The symbols move the states like this.
a: koge->doto, gube->boma, mesa->lapu, timo->demo, vavi->toza, vabe->line, lapu->mesa, loko->zuno, fidu->luse, kuvu->sama, lura->mize, taza->kufo, zote->toru, bete->navu, sapo->volo, gaki->mesu, bozu->pige, rema->live, sado->muse, gato->boki, zona->ruzo, nali->peve, peve->nali, pifi->nizu, ziti->podi, sefa->soke, vuzi->sove, vetu->tedo, nosa->rogi, mesu->gaki, nafu->pozo, toru->zote, sipu->dovo, luse->fidu, geba->rune, rego->budo, peku->tebe, bavi->popa, zuno->loko, rimu->diti, gape->kano, pige->bozu, pema->kage, mula->boza, toza->vavi, lusu->banu, duda->sami, mize->lura, sove->vuzi, goti->lepu, kupu->rige, sama->kuvu, vaga->foti, nivo->dega, seto->puve, vufa->tefi, tebe->peku, vare->didu, soke->sefa, reba->sunu, gare->kogi, didu->vare, sova->vane, teba->pefe, rori->gede, teze->lera, muse->sado, boma->gube, kogi->gare, lubu->lodi, gede->rori, ruzo->zona, bugo->peva, fesu->nanu, banu->lusu, demo->timo, boza->mula, naba->bepe, bizu->lopu, foti->vaga, tedo->vetu, bove->fipa, nanu->fesu, lepu->goti, doto->koge, line->vabe, kapu->bobu, nudu->luvu, luvu->nudu, dega->nivo, tefi->vufa, vane->sova, sunu->reba, rune->geba, peva->bugo, vasu->neno, rogi->nosa, diti->rimu, live->rema, nizu->pifi, lopu->bizu, bepe->naba, pozu->kada, podi->ziti, budo->rego, dovo->sipu, popa->bavi, pozo->nafu, navu->bete, bobu->kapu, kage->pema, volo->sapo, pefe->teba, kufo->taza, lera->teze, kada->pozu, zupi->kuna, kano->gape, lodi->lubu, boki->gato, kuna->zupi, rige->kupu, sami->duda, fipa->bove, puve->seto, neno->vasu
l: koge->naba, gube->sapo, mesa->nudu, timo->dega, vavi->rori, vabe->kapu, lapu->luvu, loko->goti, fidu->mesu, kuvu->teze, lura->soke, taza->pige, zote->navu, bete->toru, sapo->gube, gaki->luse, bozu->kufo, rema->ziti, sado->nosa, gato->bavi, zona->fipa, nali->banu, peve->lusu, pifi->vane, ziti->rema, sefa->mize, vuzi->kupu, vetu->fesu, nosa->sado, mesu->fidu, nafu->diti, toru->bete, sipu->vare, luse->gaki, geba->bizu, rego->gare, bavi->gato, zuno->lepu, rimu->pozo, gape->vufa, pige->taza, pema->vasu, mula->bugo, toza->gede, lupo->tebe, lusu->peve, duda->kada, mize->sefa, sove->rige, goti->loko, kupu->vuzi, sama->lera, vaga->lodi, nivo->demo, seto->zupi, vufa->gape, tebe->lupo, vare->sipu, soke->lura, reba->pefe, gare->rego, didu->dovo, sova->nizu, teba->sunu, rori->vavi, teze->kuvu, muse->rogi, boma->volo, kogi->budo, lubu->foti, gede->toza, ruzo->bove, bugo->mula, fesu->vetu, banu->nali, demo->nivo, boza->peva, naba->koge, bizu->geba, foti->lubu, tedo->nanu, bove->ruzo, nanu->tedo, lepu->zuno, doto->bepe, line->bobu, kapu->vabe, nudu->mesa, luvu->lapu, dega->timo, tefi->kano, vane->pifi, sunu->teba, rune->lopu, peva->boza, vasu->pema, rogi->muse, diti->nafu, live->podi, nizu->sova, lopu->rune, bepe->doto, pozu->sami, podi->live, budo->kogi, dovo->didu, popa->boki, pozo->rimu, navu->zote, bobu->line, kage->neno, volo->boma, pefe->reba, kufo->bozu, lera->sama, kada->duda, zupi->seto, kano->tefi, lodi->vaga, boki->popa, kuna->puve, rige->sove, sami->pozu, fipa->zona, puve->kuna, neno->kage
i: koge->lapu, gube->neno, mesa->doto, timo->kapu, vavi->bugo, vabe->dega, lapu->koge, loko->vufa, fidu->fesu, kuvu->nosa, lura->budo, taza->peku, zote->vare, bete->dovo, sapo->kage, gaki->tedo, bozu->lupo, rema->lodi, sado->teze, gato->teba, zona->sove, nali->puve, peve->seto, pifi->sami, ziti->vaga, sefa->gare, vuzi->ruzo, vetu->mesu, nosa->kuvu, mesu->vetu, nafu->geba, toru->didu, sipu->navu, luse->nanu, geba->nafu, rego->mize, peku->taza, bavi->sunu, zuno->tefi, rimu->lopu, gape->goti, pema->volo, mula->rori, toza->peva, lupo->bozu, lusu->zupi, duda->nizu, mize->rego, sove->zona, goti->gape, kupu->bove, sama->rogi, vaga->ziti, nivo->line, seto->peve, vufa->loko, tebe->kufo, vare->zote, soke->kogi, reba->popa, gare->sefa, didu->toru, sova->kada, teba->gato, rori->mula, teze->sado, muse->lera, boma->vasu, kogi->soke, lubu->live, gede->boza, ruzo->vuzi, bugo->vavi, fesu->fidu, banu->kuna, demo->bobu, boza->gede, naba->luvu, bizu->diti, foti->podi, tedo->gaki, bove->kupu, nanu->luse, lepu->kano, doto->mesa, line->nivo, kapu->timo, nudu->bepe, luvu->naba, dega->vabe, tefi->zuno, vane->pozu, sunu->bavi, rune->pozo, peva->toza, vasu->boma, rogi->sama, diti->bizu, live->lubu, nizu->duda, lopu->rimu, bepe->nudu, pozu->vane, podi->foti, budo->lura, dovo->bete, popa->reba, pozo->rune, navu->sipu, bobu->demo, kage->sapo, volo->pema, pefe->boki, kufo->tebe, lera->muse, kada->sova, zupi->lusu, kano->lepu, lodi->rema, boki->pefe, kuna->banu, rige->fipa, sami->pifi, fipa->rige, puve->nali, neno->gube
r: koge->rema, gube->diti, mesa->lubu, timo->mesu, vavi->vufa, vabe->fesu, lapu->lodi, loko->bugo, fidu->dega, kuvu->duda, lura->kuna, taza->rige, zote->bavi, bete->boki, sapo->nafu, gaki->demo, bozu->vuzi, rema->koge, sado->sova, gato->navu, nali->kogi, peve->gare, pifi->rogi, ziti->naba, sefa->seto, vuzi->bozu, vetu->kapu, nosa->nizu, mesu->timo, nafu->sapo, toru->popa, sipu->teba, luse->nivo, geba->kage, rego->lusu, peku->fipa, bavi->zote, zuno->peva, rimu->boma, gape->rori, pige->sove, pema->rune, mula->goti, toza->tefi, lupo->ruzo, lusu->rego, duda->kuvu, mize->zupi, sove->pige, goti->mula, kupu->kufo, sama->sami, vaga->luvu, nivo->luse, seto->sefa, vufa->vavi, tebe->bove, vare->sunu, soke->puve, reba->didu, gare->peve, didu->reba, sova->sado, teba->sipu, rori->gape, teze->kada, muse->vane, boma->rimu, kogi->nali, lubu->mesa, gede->kano, ruzo->lupo, bugo->loko, fesu->vabe, banu->budo, demo->gaki, boza->lepu, naba->ziti, bizu->neno, foti->nudu, tedo->bobu, bove->tebe, nanu->line, lepu->boza, doto->live, line->nanu, kapu->vetu, nudu->foti, luvu->vaga, dega->fidu, tefi->toza, vane->muse, sunu->vare, rune->pema, peva->zuno, vasu->lopu, rogi->pifi, diti->gube, live->doto, nizu->nosa, lopu->vasu, bepe->podi, pozu->lera, podi->bepe, budo->banu, dovo->pefe, popa->toru, pozo->volo, navu->gato, bobu->tedo, kage->geba, volo->pozo, pefe->dovo, kufo->kupu, lera->pozu, kada->teze, zupi->mize, kano->gede, lodi->lapu, boki->bete, kuna->lura, rige->taza, sami->sama, fipa->peku, puve->soke, neno->bizu
y: koge->nivo, gube->sipu, mesa->vabe, timo->bepe, vavi->bozu, vabe->mesa, lapu->line, loko->ruzo, fidu->live, kuvu->zupi, lura->sami, taza->gede, zote->kage, bete->vasu, sapo->vare, gaki->ziti, bozu->vavi, rema->luse, sado->peve, gato->bizu, zona->zuno, nali->muse, peve->sado, pifi->budo, ziti->gaki, sefa->kada, vuzi->vufa, vetu->foti, nosa->lusu, mesu->podi, nafu->sunu, toru->pema, sipu->gube, luse->rema, geba->bavi, rego->nizu, peku->boza, bavi->geba, zuno->zona, rimu->pefe, gape->kupu, pige->toza, pema->toru, mula->tebe, toza->pige, lupo->bugo, lusu->nosa, duda->mize, mize->duda, sove->tefi, goti->bove, kupu->gape, sama->kuna, vaga->tedo, nivo->koge, seto->teze, vufa->vuzi, tebe->mula, vare->sapo, soke->pozu, reba->pozo, gare->sova, didu->volo, sova->gare, teba->diti, rori->kufo, teze->seto, muse->nali, boma->dovo, kogi->vane, lubu->fesu, gede->taza, ruzo->loko, bugo->lupo, fesu->lubu, banu->rogi, demo->naba, boza->peku, naba->demo, bizu->gato, foti->vetu, tedo->vaga, bove->goti, nanu->lodi, lepu->fipa, doto->dega, line->lapu, kapu->nudu, nudu->kapu, luvu->bobu, dega->doto, tefi->sove, vane->kogi, sunu->nafu, rune->popa, vasu->bete, rogi->banu, diti->teba, live->fidu, nizu->rego, lopu->boki, bepe->timo, pozu->soke, podi->mesu, budo->pifi, dovo->boma, popa->rune, pozo->reba, navu->neno, bobu->luvu, kage->zote, volo->didu, pefe->rimu, kufo->rori, lera->puve, kada->sefa, zupi->kuvu, kano->rige, lodi->nanu, boki->lopu, kuna->sama, rige->kano, sami->lura, fipa->lepu, puve->lera, neno->navu
h: koge->teba, gube->luse, mesa->boki, timo->pozo, vavi->lura, vabe->lopu, lapu->gato, loko->banu, fidu->boma, kuvu->sove, lura->vavi, taza->kada, zote->vaga, bete->lubu, sapo->gaki, gaki->sapo, bozu->sami, rema->sipu, sado->fipa, gato->lapu, zona->nosa, nali->goti, peve->lepu, pifi->lupo, ziti->vare, sefa->gede, vuzi->sama, vetu->pema, nosa->zona, mesu->volo, nafu->demo, toru->foti, sipu->rema, luse->gube, geba->bobu, rego->peva, peku->sova, bavi->luvu, zuno->lusu, rimu->dega, gape->puve, pige->duda, pema->vetu, mula->kogi, toza->mize, lupo->pifi, lusu->zuno, duda->pige, mize->toza, sove->kuvu, goti->nali, kupu->lera, sama->vuzi, vaga->zote, nivo->diti, seto->kano, vufa->kuna, tebe->vane, vare->ziti, soke->rori, reba->bepe, gare->boza, didu->podi, sova->peku, teba->koge, rori->soke, teze->rige, muse->bove, boma->fidu, kogi->mula, lubu->bete, gede->sefa, ruzo->rogi, bugo->budo, fesu->vasu, banu->loko, demo->nafu, boza->gare, naba->sunu, bizu->line, foti->toru, tedo->kage, bove->muse, nanu->neno, lepu->peve, doto->pefe, line->bizu, kapu->rune, nudu->popa, luvu->bavi, dega->rimu, tefi->zupi, vane->tebe, sunu->naba, rune->kapu, peva->rego, vasu->fesu, rogi->ruzo, diti->nivo, live->dovo, lopu->vabe, bepe->reba, pozu->kufo, podi->didu, budo->bugo, dovo->live, popa->nudu, pozo->timo, navu->lodi, bobu->geba, kage->tedo, volo->mesu, pefe->doto, kufo->pozu, lera->kupu, kada->taza, zupi->tefi, kano->seto, lodi->navu, boki->mesa, kuna->vufa, rige->teze, sami->bozu, fipa->sado, puve->gape, neno->nanu
b: koge->kada, gube->kano, mesa->vane, timo->lura, vavi->pozo, vabe->kogi, lapu->sova, loko->pema, fidu->puve, kuvu->ziti, lura->timo, taza->teba, zote->zona, bete->bove, sapo->tefi, gaki->zupi, bozu->reba, rema->teze, sado->lodi, gato->peku, zona->zote, nali->fesu, peve->nanu, pifi->nudu, ziti->kuvu, sefa->nivo, vuzi->didu, vetu->banu, nosa->vaga, mesu->kuna, nafu->toza, toru->ruzo, sipu->rige, luse->seto, geba->peva, rego->bobu, peku->gato, zuno->kage, rimu->rori, gape->boma, pige->sunu, pema->loko, mula->lopu, toza->nafu, lupo->popa, lusu->tedo, duda->naba, mize->demo, sove->vare, goti->vasu, kupu->dovo, sama->podi, vaga->nosa, nivo->sefa, seto->luse, vufa->volo, tebe->boki, vare->sove, soke->dega, reba->bozu, gare->line, didu->vuzi, sova->lapu, teba->taza, rori->rimu, teze->rema, muse->lubu, boma->gape, kogi->vabe, lubu->muse, gede->diti, ruzo->toru, bugo->rune, fesu->nali, banu->vetu, demo->mize, boza->bizu, naba->duda, bizu->boza, foti->rogi, tedo->lusu, bove->bete, nanu->peve, lepu->neno, doto->pozu, line->gare, kapu->budo, nudu->pifi, luvu->nizu, dega->soke, tefi->sapo, vane->mesa, sunu->pige, rune->bugo, peva->geba, vasu->goti, rogi->foti, diti->gede, live->lera, nizu->luvu, lopu->mula, bepe->sami, pozu->doto, podi->sama, budo->kapu, dovo->kupu, popa->lupo, pozo->vavi, navu->fipa, bobu->rego, kage->zuno, volo->vufa, pefe->kufo, kufo->pefe, lera->live, kada->koge, zupi->gaki, kano->gube, lodi->sado, boki->tebe, kuna->mesu, rige->sipu, sami->bepe, fipa->navu, puve->fidu, neno->lepu

The rows follow the links: the fewer symbols apart two states are, the more alike their rows tend to be.

Some states and rows for them; each showing differs a little:
lapu: -248 467 649 303 627 191 269 -675 677 15 -289 591 -376 -49 272 326 -158 -524 795 -156 -411 189 574 -684 -313 -842 124 -374 294 -226 -138 477 246 -497 -536 -325 426 629 -338 617 166 400 452 -4 -552 816 53 -192 -317 14 -1015 -551 215 -328 -117
sunu: 491 540 654 -465 -661 -201 -163 -494 -18 -665 329 -704 -427 -43 478 218 100 -279 884 -294 635 476 -404 598 131 -431 -298 -527 895 283 734 -613 40 101 565 -377 -525 -447 -163 -671 -307 299 688 412 -252 -748 728 -197 -113 414 783 527 -616 -338 25
luvu: 800 487 531 -405 607 544 708 -706 241 248 110 -736 -287 -169 316 350 -173 -343 1002 -394 414 352 110 507 -561 -1100 248 -583 518 497 881 120 464 -517 -685 -414 -478 -5 -571 -935 -75 533 888 -26 -207 807 556 -237 -255 -367 -74 643 -23 -494 -113
rori: 588 -597 722 484 -661 -329 74 528 -308 -16 413 544 504 111 -444 -389 200 -550 294 479 284 -722 309 -718 493 -677 -277 545 890 -488 212 -253 -256 138 661 497 -221 249 675 784 -106 -536 1204 -195 367 -938 89 139 179 -155 -137 425 -145 191 209
kufo: -484 581 735 294 -522 -221 -169 573 -372 -46 -306 672 145 12 455 -282 179 -447 413 -508 -454 -509 72 -606 182 -572 -237 -527 890 -345 -534 -362 -274 79 554 243 410 -36 606 527 -199 618 353 -230 178 -915 220 258 191 -152 119 -222 -206 -1302 153
luse: 474 -550 -574 475 -724 497 124 -435 390 -642 111 451 -432 -737 -261 149 160 423 26 195 435 185 103 -543 -91 484 -140 505 -990 -418 664 782 182 210 511 -265 -560 -59 -691 699 -25 -436 -463 340 -130 -959 -729 -185 -305 263 49 335 55 1122 -147
gape: -434 -541 -833 446 -735 -385 -533 678 -122 -141 -420 550 435 117 -89 -310 66 578 -1047 245 -176 -485 102 -750 661 1068 -360 473 -470 -533 -629 -564 -236 85 546 247 370 -45 632 884 122 -369 -757 -380 60 -801 -646 564 211 -254 25 -450 -211 366 442
live: 365 520 -523 532 -620 115 -79 572 599 -257 191 511 10 -778 164 514 145 578 -90 -245 487 -491 268 -441 -677 669 -276 -607 -849 -383 134 1046 -74 -109 450 -355 -174 -112 -491 752 501 333 -290 477 314 -919 -726 -421 182 -99 142 307 253 -924 47
puve: 472 -780 -531 279 -699 131 -8 394 -203 -58 336 641 247 -777 -237 -419 -91 311 -1110 407 423 -695 153 -660 -20 927 -265 568 -842 -327 59 569 -209 0 531 89 -135 39 591 686 531 -191 -91 -221 132 -861 -653 169 317 -126 -57 729 475 363 234
kupu: 209 522 -673 231 -399 -61 230 775 -7 -68 293 575 483 -93 243 -484 179 325 -1012 -409 461 -563 223 -766 -44 777 -396 -730 -382 -518 160 -466 -301 -21 716 434 -557 10 849 578 28 439 -690 3 263 -822 -788 252 14 -4 125 449 -66 -1079 312
tedo: 494 -615 -695 -421 549 360 109 -527 165 138 197 -595 -352 -41 -277 406 120 422 -212 339 431 468 -670 871 -34 694 391 653 -879 484 791 346 326 -4 -696 -476 -628 -297 -693 -814 -49 -484 -523 374 -161 823 66 -311 -67 508 -125 349 283 1139 -222
rune: -373 -320 547 -271 607 -148 -101 467 205 522 -204 -560 12 606 -383 330 259 -240 897 356 -436 -46 -490 871 675 -613 310 486 830 608 -537 -756 -41 209 -430 -192 303 -87 -371 -732 -1 -488 661 361 406 838 672 -441 61 -206 -53 -317 -137 423 196
lupo: -395 728 449 -194 477 -155 355 531 -487 769 1 -404 373 423 168 -223 -377 -463 287 -216 -374 -133 96 1021 182 -709 564 -661 776 300 -547 -559 -116 -491 -664 433 209 -101 407 -793 -283 347 552 -727 31 802 637 320 202 -740 -24 -501 -93 -920 32
kuna: -190 -641 -631 -314 -357 325 -217 378 -514 -44 -282 -532 169 -745 -171 -648 -54 460 -774 541 -291 59 -470 861 -17 760 20 741 -808 286 -803 153 -39 206 463 478 358 -463 375 -631 425 -250 -750 -222 154 -830 -103 385 -22 -92 786 -385 297 354 226
sama: 330 499 -767 -444 -624 283 7 504 -355 126 290 -519 272 -634 361 -298 216 321 -897 -98 276 -208 -525 764 -352 540 -408 -232 -796 274 172 356 -225 42 655 353 -241 -682 384 -899 463 347 -350 -211 191 -783 -199 235 263 -130 551 271 528 -974 51
teze: 496 428 -452 503 -756 280 105 -347 -144 -820 288 586 -14 -657 604 -411 81 442 -972 -243 376 2 182 -770 -440 665 -543 -446 -794 -464 543 664 338 196 586 449 -265 252 631 661 31 316 -467 -242 -80 -917 -668 283 -313 455 17 389 110 -401 -409
geba: 376 -634 368 -535 515 -409 -156 -456 296 57 43 -503 -260 687 -354 494 22 -342 1008 69 362 212 -434 712 477 -446 159 467 823 360 703 -527 98 107 -410 -307 -384 11 -386 -676 -604 -72 842 305 -287 574 644 -125 -114 450 -50 173 -480 984 -228
line: 348 -574 531 550 649 -5 -219 -459 449 -68 152 365 -357 -262 -423 286 149 -258 827 96 473 133 215 -797 72 -1026 311 273 315 -313 778 566 101 8 -379 -303 -338 582 -554 604 -70 -261 932 335 -194 625 28 -304 -222 419 -1047 389 151 935 -186
pefe: 254 535 559 520 -685 -204 -30 474 618 -140 151 664 81 300 262 310 14 -329 898 -229 279 -618 143 -774 96 -789 -315 -489 1031 -441 -106 -310 -212 110 653 -429 -380 70 -363 688 -248 524 1136 479 -1 -798 35 -107 182 -207 9 454 -149 -924 257
nudu: -405 713 448 -364 737 275 329 284 298 738 -141 -312 266 -173 276 431 -268 -430 929 -321 -356 -389 81 931 -397 -940 263 -618 97 509 -557 166 -159 -498 -619 -418 287 -111 -664 -495 658 327 354 -207 255 687 635 -261 267 -565 169 -428 590 -957 283
bizu: -415 -711 477 536 832 -358 -383 -380 311 92 -163 383 -336 454 -128 270 59 -249 894 273 -233 246 127 -600 603 -822 152 414 1029 -438 71 -267 101 232 -429 -304 310 460 -529 745 -615 -193 361 331 -285 756 72 -299 -206 599 -854 -442 -513 1196 -239
kage: -80 -593 -467 -493 439 -404 -221 -455 224 173 -294 -542 -450 623 -224 547 230 278 -203 220 -334 650 -430 719 607 1035 339 714 -331 239 8 -653 366 291 -609 -291 207 -133 -521 -645 -488 -545 -925 387 -39 897 -116 -441 -331 503 132 -289 -389 1026 -116
peku: -618 758 614 392 497 -91 343 -448 -397 115 -320 696 -52 572 328 -670 -285 -339 206 -334 -339 253 602 -586 183 -667 176 -668 1048 -430 -140 -138 87 -665 -452 351 184 510 594 912 -512 557 398 -607 -181 823 -8 215 54 -219 -792 -403 -499 -424 -234
popa: 304 370 455 -320 450 -414 880 252 240 753 153 -408 69 774 228 371 -235 -577 894 -249 436 -138 246 532 -21 -574 494 -459 831 481 127 -756 -195 -305 -545 -327 -383 107 -516 -581 -88 146 883 -144 214 710 511 -484 310 -608 -86 238 -122 -851 195
sefa: 316 -608 619 344 -687 148 -34 -229 -388 -621 -126 586 -225 -605 -339 -442 230 -295 322 268 427 277 117 -649 -172 -1102 -282 531 410 -436 625 820 346 131 514 434 -362 233 611 656 19 -569 985 -53 -264 -526 192 315 -196 548 84 436 68 1026 -207
pema: 273 -690 -225 -324 386 -394 -246 374 154 681 113 -779 120 770 -309 297 48 300 -159 169 368 -280 -410 650 641 878 366 618 -315 762 251 -603 -105 385 -615 -75 -333 -195 -665 -658 -246 -534 -80 355 245 882 -269 -245 137 -183 189 531 -221 261 306
nanu: -357 -694 -684 478 562 465 -403 -554 410 -30 -140 651 -461 -312 -610 509 -58 269 -452 458 -343 106 68 -873 -100 853 92 434 -862 -273 -51 640 211 94 -586 -205 362 340 -457 821 11 -266 -972 485 -202 727 -560 -269 -188 284 -788 -432 347 919 -12
vaga: -488 612 -763 -190 740 158 565 -432 277 45 -238 -858 -252 -229 335 280 -215 678 -139 -124 -421 636 110 773 -701 576 168 -609 -750 436 -235 354 122 -370 -539 -347 234 -23 -806 -812 193 425 -1055 135 -336 954 34 -273 -313 -120 89 -440 82 -539 -219
doto: -525 480 690 377 -656 282 -172 258 405 -148 -6 565 229 -898 385 359 226 -487 992 -83 -373 -551 216 -702 -628 -883 -351 -559 417 -577 -490 565 -35 222 552 -337 342 87 -393 321 470 508 563 390 147 -873 2 -327 229 -127 287 -480 324 -1171 241

Each walk starts at a row. The symbols on each line, taken left to right, move it on to the next state.
Answer with the state's row; about right is enough.
313 532 612 410 -632 199 233 -446 452 -647 359 588 -263 -637 336 355 148 -469 807 -141 593 130 281 -820 -490 -897 -348 -585 170 -292 513 844 188 -24 391 -414 -575 67 -279 650 63 363 845 571 -322 -857 302 -304 -229 518 93 292 248 -538 45
b y a l h b i h	345 -592 496 -558 171 302 240 468 405 734 -49 -520 -16 -122 -380 468 -16 -475 737 356 543 -40 -566 701 18 -1113 79 574 416 454 207 124 -308 215 -424 -286 -176 -26 -527 -940 473 -454 684 398 272 900 491 -242 214 28 107 523 770 419 92
l r l r a b y	-424 605 540 -425 574 166 524 -575 -672 115 -78 -615 -275 -58 513 -476 -335 -339 145 5 -404 413 10 802 -572 -1167 314 -400 285 632 -111 184 250 -485 -510 288 325 -101 422 -545 61 302 315 -907 -379 602 633 436 -502 -75 24 -428 196 -399 -352
-144 843 -597 416 -473 -198 -353 -592 -218 -624 -184 595 -177 122 443 -292 -31 396 -862 -269 -430 16 225 -747 76 1145 -274 -480 -416 -312 -111 -324 180 28 663 296 367 -19 810 738 -673 478 -868 -238 -76 -871 -827 433 -209 504 19 -296 -479 -300 -156
a r l y b	276 -663 614 -559 -587 -140 -169 412 186 -207 359 -569 -13 214 -136 480 156 -493 875 137 461 -166 -565 541 466 -631 -360 631 854 378 -60 -632 -273 106 420 -262 -229 -580 -566 -704 129 -601 821 405 58 -630 757 -298 146 -107 962 448 -113 422 -30
b y h a h r	308 488 -599 -264 -576 -237 -5 -477 -378 -534 195 -626 -153 59 190 -424 163 360 -919 -56 293 385 -551 696 -200 962 -211 -326 -268 510 580 -457 0 251 525 308 -445 -620 527 -724 -485 419 -189 52 -228 -754 -135 298 -480 488 752 319 -469 -323 -194
-327 -666 -408 -561 -560 -345 -513 -563 -681 -685 -286 -495 -11 -7 -321 -340 183 390 -796 401 -245 528 -258 887 685 916 -341 285 -502 420 116 -596 39 111 475 218 375 -531 474 -562 -611 -230 -816 -349 -373 -972 -62 216 -205 171 853 -339 -565 987 -115
i b y l y a l l	-511 -570 -688 221 710 -319 -377 353 359 557 -331 577 308 798 -160 501 263 375 4 371 -506 -700 288 -448 279 888 258 462 -213 -449 -503 -108 -143 63 -463 -327 426 602 -559 828 24 -489 -902 251 272 940 -559 -354 354 -380 -1013 -487 -202 321 508
h i l h h	237 -526 -593 -457 -530 424 -8 482 309 111 314 -519 168 -844 -250 392 223 381 -263 499 519 -72 -491 690 67 757 -406 553 -1151 350 184 261 -174 69 580 -328 -276 -486 -540 -775 556 -498 -441 431 339 -831 -42 -258 3 -232 1007 609 633 95 36
-367 675 -706 304 494 368 396 -611 -162 -15 10 826 -49 -129 251 -533 -296 235 -958 -102 -402 -179 446 -782 -342 454 335 -584 -831 -544 -302 540 -31 -647 -822 201 303 671 156 766 160 298 -857 -642 -382 760 -411 386 -270 -270 -691 -492 144 -303 -247
r a l a a l a a	-397 592 427 199 460 212 295 560 -76 682 -133 602 221 154 177 -394 -35 -449 314 -161 -545 -299 850 -526 -527 -925 141 -473 563 -384 -667 781 -461 -576 -262 504 227 595 611 955 405 396 213 -577 257 601 246 310 177 -655 -630 -546 535 -892 -12
i l b l b	286 614 495 421 -423 327 65 568 -366 -228 209 560 175 -651 103 -330 0 -243 495 -461 383 -415 154 -594 -572 -827 -319 -589 647 -303 -80 557 -372 153 394 406 -413 298 449 827 547 391 985 -165 172 -824 125 301 292 -412 313 408 489 -1149 234
196 -620 529 719 498 -193 -75 235 635 504 211 268 -72 572 -359 164 -33 -422 805 134 484 -321 272 -477 477 -831 373 436 780 -550 68 -73 -362 161 -201 -420 -265 649 -289 685 -81 -413 996 406 408 990 165 -369 170 -427 -810 226 -254 302 179
r a b i r a a l	609 -561 312 -122 -616 -164 54 -371 -560 -893 250 -458 -85 -92 -331 -204 2 -330 2 386 480 584 -656 621 356 -453 -246 620 803 485 788 -720 120 128 425 200 -470 -600 647 -597 -346 -456 714 -266 -22 -654 734 430 -111 488 746 442 -393 939 118
b r a b y	-477 428 -477 -513 -736 -532 -432 494 -281 -141 -167 -595 -99 224 279 -269 -14 310 -813 -337 -298 -221 -644 711 102 809 -92 -443 -432 459 -486 -531 -251 167 485 175 336 -578 529 -823 99 338 -772 -217 76 -905 -92 352 -29 -262 914 -691 -398 -870 95
-439 -653 -533 -424 -308 -301 -305 443 388 -27 -334 -591 248 61 -460 277 85 325 -386 72 -269 -225 -597 789 551 1108 -347 483 -435 407 -581 -665 -120 217 368 -319 544 -459 -466 -762 -81 -469 -939 506 301 -766 -118 -81 11 -131 982 -515 -290 461 303
y y r b h	400 -663 655 -432 -573 203 -50 406 -440 16 155 -523 184 -654 -513 -421 190 -382 267 114 419 -228 -564 642 -38 -774 -372 728 514 396 369 305 -386 -91 439 -35 -253 -657 576 -691 647 -425 584 -278 255 -634 649 241 322 -149 723 453 421 341 97
r a l a a l a a	405 -733 -479 -328 -354 378 -46 -200 -488 -385 282 -284 49 -572 -433 -350 95 310 -888 257 262 489 -357 754 166 692 -469 439 -648 369 411 174 246 454 541 269 -437 -628 644 -735 -267 -254 -301 -223 -229 -722 -163 221 -104 422 783 612 235 965 -337
284 411 -339 240 593 -81 457 351 442 417 47 364 -157 750 302 231 -168 398 -207 -172 451 -671 936 -709 12 873 423 -364 -444 -474 248 -267 -219 -264 -422 -301 -125 760 -310 798 24 700 -339 67 90 883 -395 -18 475 -595 -638 429 -229 -989 142
l b r r h	-542 840 -415 -498 540 132 365 100 -546 530 -148 -481 96 -90 483 -222 -116 245 -874 -216 -210 -38 263 843 -572 421 198 -400 -691 453 -681 157 -209 -493 -546 393 391 -70 480 -751 444 291 -690 -648 62 524 -60 281 -175 -676 -84 -651 485 -886 100
a b r r a h a	381 553 -697 -637 737 -282 646 -497 190 -6 230 -564 -174 791 416 220 -329 357 -235 -440 333 577 102 636 106 1063 9 -387 -293 350 845 -741 280 -346 -395 -301 -419 -306 -511 -906 -684 376 -558 -126 -306 791 -123 -323 -205 34 150 342 -586 158 -314
383 333 850 -240 -638 215 133 -372 -613 -808 102 -490 -148 -896 201 -464 -88 -308 283 -169 320 576 -563 516 -724 -979 -70 -728 152 488 545 243 300 193 536 310 -457 -520 704 -879 66 411 768 -131 -198 -712 500 300 29 451 942 627 86 -299 -408
h h r b i i	561 319 -846 -473 -642 223 4 -579 313 -753 288 -354 -194 -698 153 390 97 211 -387 -279 482 584 -494 448 -455 571 -76 -667 -940 335 764 238 276 119 409 -121 -388 -588 -554 -733 155 330 -639 414 41 -851 -143 -309 -249 415 983 356 128 -389 -150
i r r y r i	670 -364 533 -324 -565 192 -162 -405 161 -667 322 -329 -342 -769 -356 241 1 -232 863 205 271 494 -437 524 -70 -895 -233 560 348 406 526 -47 219 68 400 -263 -334 -649 -480 -474 117 -319 723 562 -212 -737 777 -215 -131 185 606 304 275 897 -150
